Each row has a hidden value; after the row comes its grade, the name of the range that the value falls in. Each part has its own.
[ 157  163  -76  -51  -13  -82 -100   98  -46   97   63   55   66  -48
  -27  119  -85  -71 -160    0  -41 -141  229   -7  -13  -20  -18 -115
  118    3  -94   73   67   33  194  -27] : GT
[ 119   99  -95  -23   -3  -31  -60  147  -73   71  -16    8  128  -37
 -121   85 -133 -130 -312   53   -1 -107  180   13   -3  -23   -1  -75
  121   60  -62   30  199  -77  199  -23] : LL
[ 226   98  -36   -4  -58  -66 -167    5 -108   19    0   48   94  -41
   26  114  -67 -110 -187   66 -173  -75  123 -106 -101 -116  -76    9
   34   26  -13   41  105  -26  234  -40] : LL
[  87   13  -70  -19  -35   -7   -8   63  -94   57   12 -103   92   35
  -75   49 -122 -135 -166   11  -11 -100   64  -71  -30  -41  -54   48
   30   -5   11   16  205   41  161   76] : GT
[-41  62  -4 102 -28 -37 -59 108 -47 -58 115 -30  75 124  79  26 141 -25
  59  84 -40  51 139  -3  27  91   2 -27  87 -19 -25 -61 -98  44 104  11] : TP
[  12 -231 -158 -274  -75  -66   25 -375   51  182 -115   72  -17  -78
 -111   76 -291 -105 -245 -333   67   77 -130  -48 -336  -63 -100  207
 -358  157  189  122  337   71 -100  118] : NM
[  93   59  -57   -4  -11   27   -5  116  -90    4   11 -109  103   39
  -59   49  -81 -100 -116   63  -23  -96   93  -14   10    1  -41   21
   78  -14  -59   -1  147   53  151   49] : GT
[  58   57  -82  -30   -6   -4  -61  140  -84    8  -11    5   87    8
  -70  105  -64  -91 -232   33   13  -63  185   44  -70   35  -45   97
  136   12  -47  -46  162  -64  152  -17] : TP
[ -16   22  -87   43    9    2   72  116  -69    4   38 -148  114  149
  -50  -48   20 -149  -79   19  -12   39   -6  -59  108   38   35 -133
  -14   82   -1   29  102   87   80   64] : NM
[ 135  193  -14   41   19    8 -218   36  -24 -115   49  168  114    7
  186  173  184   90   29  104 -208   20  218   60  -75   54   -8   -8
   94   89 -145  -34 -244  -18  127 -126] : Qz
[  71  144  -63  -53   18   -3  -94  104   18  -22    7  128   72  -65
  -17  129  -23   45 -115   54    4  -31  259  186  -45  116   -1  -42
  139   38 -168  -16  -17  -29   78  -83] : TP
[ 190  168  -26   67  -11   31 -157   58 -141 -120   91    6   81  147
  212  110  188  -14   84   81 -258  -33   94 -138  -43  -34  -79   79
   43   10  -44  -39 -120   94  199  -10] : TP
[  95   81 -126  -89    1  -26  -19  108  -36  130   -8   13  102  -55
 -153  100 -196 -105 -306  -31   67 -150  180   39  -26   -7   -7  -54
   92   54  -59   56  230  -30  156   22] : LL
[  62   58   33   99  -51  -28  -77   96  -96  -98   63  -78   74   81
   69   16   82  -69   47  152 -116   40  100  -31   13   32  -47    1
   82  -61  -48  -49  -28   58  146  -11] : Nh
[ -10   48   28   79   -1   64   50  -30   52 -157   41  -87   92  102
   81  -86  110   64  258  142  -96  176  -55  105  128  144   54 -223
 -120   67 -133   21 -182  198  -71   22] : NM
[  86   99  -19   11  -37  -96 -112  149  -62   22   23   35   78  -58
  -50   87  -57  -98 -190  102  -22  -43  249   56  -26   27  -25  -55
  180  -35  -91   -7   83  -61  187  -78] : Nh
[  82  -28  -48  -46  -70  -69  -59  -26  -93   56   22  -47   33   23
  -11   69  -88 -134 -117  -43  -46  -38   64 -103 -125  -54  -96  123
  -12  -33   58   15  171   57  138   52] : Nh
[-105  135   -4   -6   -5 -106  -20   36  164   16  166  131  -10  -21
   49   19   82  146  208    7   97   85  264  250   83  248   86 -313
   64  -16 -185   43 -270  151  -72  -39] : TP
[  20 -299  -71 -254 -133  -14  -93 -507   37   46 -145  136  -44  -99
   24  154 -220    7 -122 -272  -16  137 -140  -23 -537  -62 -208  538
 -380   77  228   -8  242   24 -121  106] : TP
[ 118   40   44  136  -81  -52 -100  114 -155  -64   45 -131  116   70
   37    8   25 -158  -59  195 -157  -10   72 -131   18  -67  -63    5
   89  -69    5  -38   69    8  240    4] : GT
[  56   56 -197 -105   80  125  138   42  -49   40   -2 -137  102  166
  -58   15  -43  -87  -77 -141   -5  -64  -74  -50   61   33   17  -44
 -116  163  -34   83  159  194   12  136] : NM
[  47  134  -92   15   33  -41 -144  134  -66   31   70   92  120   54
   63  167  103  -43 -162  -12  -65  -64  243  -23  -53   27   12   11
  150   88  -48  -15  -56  -61  180  -56] : Qz
[  78   82 -146  -38   45   19   21  121  -86   19  -16  -58  127   96
  -54   37   -2 -153 -204  -33  -61  -13   41  -44   41    3   24  -91
    3  147  -36   53  140   39  109    5] : NM
[  1  97 -77  30  -2 -38 -57 134 -65  23 112   0  72 113  38  79  81 -56
 -63 -10  -9 -47 178 -34   1  53  -7  -7 108  11 -16 -27  -7  33 144  26] : TP
[ 41 108 -58 -11 -12 -73 -46 117 -38  50 101   0  37  45   1  64   5 -59
 -45  -5   5 -56 196   5  17  54 -11 -82 106 -26 -66  21  17  79 129   6] : Nh
[  14   92    2   41    0   49  -14   23   12 -121   88  -28   50  101
  116   18  123   86  221   81  -73   61   75   85   37  139   -5  -50
   -4   -8 -122  -30 -170  173    0   26] : TP
[  99  -70  -53  -22  -66   12  -19  -57 -106   22  -39 -108   93   39
  -52   34 -137 -146 -163    5  -63  -29  -49 -119 -112  -89  -91  146
  -89   27   83    5  242   28  130   95] : LL
[  32 -225  -38  -83 -146 -113  -56 -236  -60  108  -73  -29   33  -49
  -88   39 -232 -187 -249 -101   -7   63  -79 -142 -275 -129 -132  229
 -200   20  220   28  333  -30   77   93] : LL
[  94  107 -181 -123   92  109   53   84  -14    1  -83   -2  137   24
  -97   72  -73  -55 -211  -53  -15  -32   50  107   17   68   37  -79
  -19  202 -133   63  139   43   19   -5] : NM
[ -55   61  -23  -22   11   51  125  -16  106  -11  115 -109   33   71
    8  -47  -11  103  279    2   71   11   31  145  131  182   48 -209
  -71  -16 -152   62 -126  299  -94  122] : GT
[ 188  119   21  100  -71  -97 -179  120 -177  -49   80  -37   75   66
  109   72   87 -150  -58  144 -219  -36  153 -169  -25  -89  -84   14
  129  -70  -11  -19   13   14  287  -54] : Nh
[  82    6  -38   44  -17   99   37  120 -132  -55  -21 -213  142   99
  -66    9  -76 -127 -102  117  -47  -75   -8  -54   25  -16  -57  103
   41  -14  -24  -43  198   54  152   98] : GT
[  44  147  -14   14  -12 -112  -83   45   78    8   61  132   72  -70
    5   26   16   21  -18   85  -36   82  205  151   70  106   78 -348
   45   77 -159   83 -132   29   47 -110] : NM

[-103 -116  163  183  116  -60  213  123 -109 -167  -26 -101   44  222
  104   77  115  -16  -83 -188   43   76  -19   34 -259  121 -103  144
 -132  -99   68  128 -319  126 -217   63] : C
[ 221  238 -278 -189 -198  201 -276  -99  -24 -273  141  141  124  274
 -456 -183 -302  -90   30 -172  -47  118  123 -122  -62   97  230  198
  278 -234  -52  168   25 -116   26    3] : C
[  63  140   27  101 -237  -48 -115   30  -83  163 -125 -190 -253 -210
  -58  -19  161 -259   49  207  -73  -62 -125   90  -59   27  244 -147
  -30   30   29 -171  104   59  202 -177] : Q
[-167  265  383  -70  -35   61  396   60   -6 -107   11  -23 -147   12
   44   74   -7 -132 -143   91 -140  229   21  -83 -246   52  240  442
  -32 -270   39  193 -146  144 -150  -64] : L
[ -62  -42  167 -169  129  -63   95 -119  164 -233  257  133  209   34
  158   65  -61  -77  -71  -79  142  263  -28 -293 -214  -55   60  127
   24  -36 -194  173  -77  101 -261   70] : F
[ -81 -300  -72  190  204 -204 -254  -65  128   18  -20  -49  171   85
   49   16   49  161  -37 -218  163 -175 -185  100 -150   50 -163 -245
   -3   98    2 -122  -40  -28   -5  -42] : P
[ -95  -92  -90  111  140  -53 -137 -117  163  -93  -49   29  243  253
  -42 -146  -32  252 -190 -220   -3  -71 -104   84 -170   69 -133 -146
  128   78  -11   72  -89 -101  -53  -87] : D
[ -67  176  191 -124 -101  -42  117 -121  159 -124  101   18 -185   33
   -9  122 -151  -77 -172   60   18   48  -27 -132 -175  165  213  214
  122 -322  135   81  -54   53  101 -137] : Q
[   4    9  -43   69   64   48   65   22  -27 -303   34   29  161  457
 -108  -90 -115  119 -167 -323  -12   59   48   17 -212  197 -109  180
  132 -180   95  256 -326  -37 -167   36] : F
[ -84  513  260 -135 -234   54  188   23   39   71   20   50 -238   48
 -264  -14  -77  -39 -134  103 -199  107   -2  -89 -195   53  521  494
  124 -404  147  215   10   54  -22 -107] : L
[ 144  379   -4 -305 -303   85 -121 -151   80  -62  207  125  -48 -122
 -222  -73 -117 -278   27  176  -40  232   18 -299  -71  -81  492  145
  174 -132 -155  111  208   29   28  -61] : R
[ 124   71  -53   92 -224   -2 -207   40 -153  133 -111 -196 -165 -286
  -63  -53  193 -368  162  218  -51    6 -101   75  -21  -54  216 -227
  -87  155 -111 -223  165   71  166 -133] : Q
[-119  -12  231  140   64   31  185   85  -40  -97 -189 -236 -261  -53
  133   80  -57 -152 -102   67 -118  -61  -61  250 -131  224 -104  127
    4 -157  146 -146 -170   36  179 -242] : Z
[ -51  121  113  239 -100   32  210  149 -168  -71 -213 -207 -199  225
  -45  -32   96  -42 -158  -57 -161  -49  -13  219 -191  242   -6  127
  -20 -170  241   78 -290   44   38 -119] : Q
[ 106  -62 -239  -49   -2   41 -416 -164   85  -11   18   26  300 -170
  -65 -239   38 -132  104   43    1   96 -109  -40   -5 -200   43 -386
   77  395 -388 -128  261  -81    1  -88] : D
[  75  -96 -121  213   -8  -29 -171  105 -165   -8  -96 -133   87   98
  -78 -106  151  -85   74 -140    4  -34  -77  138 -113   27  -45 -152
  -51  124  -42  -48  -97   17  -60    7] : F
[ -22 -529 -119  106  327  150  -67  -28  -93 -599   -4 -112  166  222
   48  185 -311 -163   75 -320  184   39  140  116 -138  298 -501   95
  -82 -179  -48 -165 -262    9   59    0] : Q
[ 128  125 -128   76 -210   51 -223   53 -158   52  -79 -108  -88  -37
 -260  -84   59 -214  126   29  -62  -14  -32   67  -60   18  232  -30
   -4  -28  -19  -85   86   12  101  -64] : R
[  36  258   68 -197 -120  -47   31 -197  238 -106  180  129  107   68
   80 -161  -34  -11 -241   60  -30  179  -85 -236 -138  -22  188  -77
  260   59 -105  239  -18  -25  -85 -103] : P
[-162  -24  273  198   61  -80   60  153  -70  181 -217 -261 -306 -254
   59  137   93 -158   54  122  -82 -132 -158  269 -131   77   82  119
 -133 -115  116 -271    7   92  156 -200] : Z
[  59  200    0 -147  -94   -8  -45 -116  128 -128  165  123  120  147
  -85 -118  -85   -7 -126  -67    0  140  -31 -186 -146    6  193   68
  203  -68  -64  215  -38  -21 -107  -20] : F
[  90  252   26   63 -243  -32  -30   74 -117  126  -35  -82  -78  -28
  -97 -138  219 -172    2   89 -102   73  -93  -18 -118  -50  298  -54
    4   67  -30   77    1   66  -61  -43] : C
[   9  218   57   37 -229 -153  -41  -75  118   71    5  -53 -269  118
 -111   45  -23   32 -200   19    7 -169 -119   -4 -143  223  245   13
  171 -275  301   44  -64   -2  215 -174] : R
[ -62 -127  115  238   62    5  180  159 -209 -150 -128 -195  -16  126
  100   42  164 -139  -19  -99  -19   67   -9  128 -210  120 -127   54
 -183  -14   33   24 -277  128 -129    8] : R
[  72 -221 -204  193    0   28 -369   40 -149  -48 -152 -194  -93  -39
 -229   60  -76 -172  200  -97   60 -195  -37  240  -35  152  -59  -90
  -62  -90   47 -327   64  -26  271 -108] : Q
[  29 -240   36 -141  112  -41  -19 -199  152 -391  230   20  113  -31
  260  150 -156 -241  -42  -28  236  176   -1 -228 -130   96 -155 -100
   37   -7 -165  -34  -84   76    8  -32] : C
[ -80   37  108   17   64  -88   12  -34   90   36   43   28  196  -16
   98 -110  164   17  -75  -18   -8  141 -134  -86 -181 -141   96  -85
  -11  192 -185  114   -6   52 -236   -5] : P
[ -21 -145 -124  101  141  -37 -224  -36   40  -65  -10   12  267  143
  -88 -116    6  101    1 -221   46  -15  -85   57 -139  -22  -77 -111
   32  110 -117    3  -27  -51 -115    5] : P
[ -41  210 -146   87  -60  -32 -260  -47  103  152  -83   80  170  262
 -373 -263    9  314 -126 -193 -128 -120 -119   96 -147  -16  218   -3
  187  -18   53  143   56 -139  -58  -72] : D
[ 176 -202 -435  -28   25  -53 -800 -168   98   79   86   72  253 -117
 -383 -101 -153  -30  293 -163  189 -162 -127    5   37 -115  121 -292
  118  124 -228 -303  386 -141  169  -25] : P
[ -45  -20  112 -182   23   -3 -169 -123  125  -50  129   19 -100 -303
  -85  197 -202 -255  149  119  108   69  -40 -132  -84  -23  251  194
  -10 -216 -124 -212  243   72  142  -98] : L
[ -38  337   -7  158 -185 -101  -48   -3   79  249 -160  -34   16  187
 -135 -313  221  238 -264  -12 -219 -106 -195  128 -154   -3  222 -173
  177  128  113  188  -45  -87  -40 -162] : D
[  96  145  -48   59 -219   22 -177   32 -117   96  -89 -134 -167 -149
 -176  -50   87 -259  107  132  -72  -15  -65   62  -54    9  261  -55
  -17  -11  -20 -135  124   39  151 -120] : Q
[   7 -358  -39   58  219  174  -87  -21  -72 -410 -102 -208  -25 -100
  124  106 -266 -328  100  -31   37   21   55  213  -32  220 -381  -15
  -16  -42 -106 -330  -83  -13  243 -187] : Z
[  81  -15 -159   78  -25  -44 -304  -16  -11   64  -20  -24  162    4
 -131 -169   93  -31   70  -81    7  -16 -121   41  -76  -83   83 -206
   49  185 -144  -47   84  -36  -43  -30] : P

Part 3:
[  23   63   12   67   78  -49   51 -101  -67  173   73   72   32  -61
  -90   64   77  -30  247 -254    2  -13 -122  -41 -113  -45 -105   44
   26  209  160  -66  154  -68   53  -71] : T
[ 391  228 -234  -50 -130 -260 -351 -128 -228   12  -21  289   41 -178
  390  -42  -75   78  -53 -113  -92   31  -14  431  318  -66   81 -464
   42  170   -5   48 -128  187  392  215] : J
[ -72 -154    8   58  222  220  195  230  -52  -27  -53    5  -51 -154
  -45  264 -169 -129  277    3   60  -65  132 -164  151  -80  150   79
  140  121  132 -206  107 -100   55 -143] : E
[-349 -387  205 -244  104  115 -181  357  266   82  -56 -207  -55  146
 -426 -212  240 -119  -57  388  251  -77    5 -167   22  182  153  331
   76 -540 -167  210 -210 -126  -88  172] : W
[-106 -237  -86 -178   78  171  -64  310  168  -51 -124   35  -59   39
  125  -12  147  -81  -57  271   69  -94  101  225  353  106  289    2
  232 -224 -195  166  -87    2   90  189] : W
[-156 -317  -65 -120  150  182  151  229  163  -17  -95   41 -129  -58
   44  155   26 -173  134  181   58 -109  100   13  284   41  205   57
  292  -51  -97  -41   27  -62   10   28] : E
[ 171  103 -198   10   39 -232 -145  -76  -61   83  -55  233 -190   84
   61  105   74   35  -29   93  -50   18   50  254  113   22  174 -122
  102 -151 -256   80   16  125   89   95] : G
[  79  -66 -124  -87  -71  -70  -96  -47   50   73   44  137   49  -50
  221   72   71  -84  135 -115  -31  -10  -41  199  292   50    2 -201
  213  181  100   70  -10   58  138  181] : T
[ 148   94  -51  117   61  -53  -41  -77  -86  115   69   94   15  -36
  -30  178  -31  -14  222 -195  -27   20  -12   -9   29  -43  -53  -76
   44  126  118  -55  113   15   58  -27] : J
[-159 -178    3 -150   54  180  -62  207  201   46  -29  -36   42  101
  -23 -108  288  -52   -3  108   65  -87  -33  164  132  140  115  107
  149 -189  -90  232  -15  -52   24  178] : S
[ 133 -197  -79 -180  -26  -71  -38  -11   75  106   26  230 -106 -132
  304  105   98  -31   74  -30  -90 -123  -77  267  444    9    5 -308
  291  257   41   66  -82   96  150  120] : T
[  67  118   78   83   78 -173  -24 -169 -194  199   83   66   -1 -142
 -238   19  -40   -6  244 -251   28   11 -140 -168 -244 -105 -153   44
  -89  195  191 -161   91  -71   92 -126] : V
[-196 -190 -157   69  243  309  176  444    1 -230 -200  -47  -74  -13
   10  358 -276 -238  200  288  140   21  408 -115  306   12  490  174
  226 -192  -60 -168   93  -75   47  -14] : E
[-159 -142   23  -54   83   64  -62  124  151   87  -11  -74    5   91
 -225  -36  149 -113   96   90  131  -14   -1  -75  -22   96   65  190
   90 -250  -85   81   22  -87  -46   95] : E
[ 115  -29  -24  139  249  195   92  252  -43   27  -35   88 -129   33
   22  348  -14   49  149   35  -35  -78  147   39  236  -57  184  -11
  118   -9  -14  -10  119   23   -1 -135] : E
[  99  113    8   77   34 -183 -103 -125 -150  150   70   78    5  -61
 -152   74  -50  -18  197 -173   23   46  -57  -87  -95  -50  -72  -21
  -35  101  142  -82   49   -6   92  -22] : V
[ -16 -103   -6  -72   14   90   67  -50   60  111   63   48  119 -198
   82  -24   80 -111  241 -248   10  -81 -152   26   79  -25 -142  -66
  143  301  192  -63   89  -94  119   30] : E
[ -51   28  161   58  126  217   26  125  -91   92   81  -82  175  -78
 -160   -7   72   20  229 -240   34  -61  -92  -96 -111  -36  -82  121
  -73  178  323    4   99 -126   90  -77] : S
[-178 -463  181   15  439  434  181  724  114  -75 -139  -90 -345  142
 -238  493  -76  -27   90  527   98 -174  375 -225  447   29  461  238
  229 -375 -102   25  -67  -27 -177 -188] : W
[ 130  200   -3  107   18 -211  -92 -223 -224  163   88   85   62 -143
 -155   16  -86  -18  242 -294   14   60 -114 -103 -213  -96 -147  -34
  -94  205  200 -156   92  -34  144  -55] : G
[-186 -318  -49 -182   93   21   17  220  133   -4 -108   46 -165    1
  -13   79   37 -171   53  284   98  -63  108   23  276   88  261   68
  261 -159 -128   21  -93  -21   34  112] : T
[ -63  -45  -44  -16  127 -122   16   18  -88   60  -74   83 -161  -60
 -172   69  -63  -93  115  103   74   -3   49  -80  -55  -28  152  103
   58  -87  -91 -125   24  -43   69  -41] : V
[ -12  107   13   46  -80   51  148 -421  112  306  250    8  363 -178
  -15 -158  294 -115  442 -741  -39  -34 -445  -24 -330  -21 -550   17
   50  571  391  -60  358 -200   41   -2] : E
[-165 -178   36  -90  166  217   40  296   53  -10  -96  -42  -19  -49
  -78  -25   74  -75   65  141  112  -95   51    0   98   20  197  155
   95 -120  -41   17   -4 -107   77   12] : W
[-178 -454    7 -261   91   47   91  133  251   83  -52   72 -219  -71
  -17   58  123 -175   82  238   49 -161  -17   10  296   80   99   11
  339  -65 -140   14  -88  -39  -27   78] : J
[ 161  206   26  124   61 -159  -81 -184 -203  188   87   87   39 -113
 -167   18  -19   37  214 -290   -3   25 -133  -76 -218 -104 -156  -20
 -110  169  155 -114  110  -36  112  -96] : J
[-201 -280  -41 -220   32   46  -57  164  166    2  -93  -14  -39  -56
  -48 -111   79 -189   30  215  141  -57   22   25  165   95  164   79
  198 -191 -133   34  -99  -75   77  177] : E
[ 285   72   -8  -73  -47   75  -83  -76  -68  146  108  186  181 -268
  376  -87  168  111  116 -405 -132 -145 -258  349  250  -97 -215 -368
   77  520  273   75   22   29  297   56] : W
[  54  105  114  110  118   27   14  -49 -161  160   84  -10  110 -176
 -200    3  -28   -3  278 -308   50  -22 -136 -179 -210 -121 -168   68
 -103  229  265 -155  127 -126  102 -149] : E
[  94 -112 -124  -49   56   59 -145  216   78  -21  -58   98  -78   69
  153  166   37  -25   -3  178    5  -32  149  207  414   67  233 -141
  206 -165 -127  141  -72  100   76  160] : E
[  25 -101  -45  -44   53  302  115  123   98   31   57   77  129  -59
  288  119  183  -11  182 -212 -105 -134  -59  258  305   35  -11 -129
  223  316  208  127  128  -14  110   67] : S
[  35   62   48   47   47  -60   42 -141 -102  185  101   62   86 -147
  -83   21   42  -41  283 -331    6  -17 -171  -78 -130  -73 -178    8
    2  319  262 -112  132  -88   99  -76] : T
[ 106  -27 -105  -59   15   45 -117  110  -24  -10  -35  104   40 -103
  198   38   -8  -34   60  -13    7  -35   40  196  292   -6  118 -175
  130   64   23   35  -40   40  198  125] : E
[ 226  121 -133  112  350   74   48  378 -376 -135 -272  248 -332 -152
  148  274 -245  147  -74  300  -23  -94  299  207  256 -213  539  -84
   -3  -98 -252 -169   -7   77  270 -232] : E
[  34   39  -98  109   86  -31 -137  125  -70  -22  -38    7  -24   79
 -123  212 -146  -88  135   96   84   96  205  -75  103   27  208   38
   50 -217  -30  -30   19   30   37   68] : J
[  17 -124   53   90  194  151   25  225   43   66   18   -8  -83   66
 -137  289   -4  -23  188   47   34  -48  113 -112  177    4   96   63
  116  -88   43    7   60  -11  -69  -71] : E
[ 111 -169 -113  -82   56   -2   56    6   65   73    0  205 -143 -101
  219  212   30  -58  132   -8  -88 -108    2  178  363   -7   52 -220
  283  180  -17  -11   17   67   82   39] : J
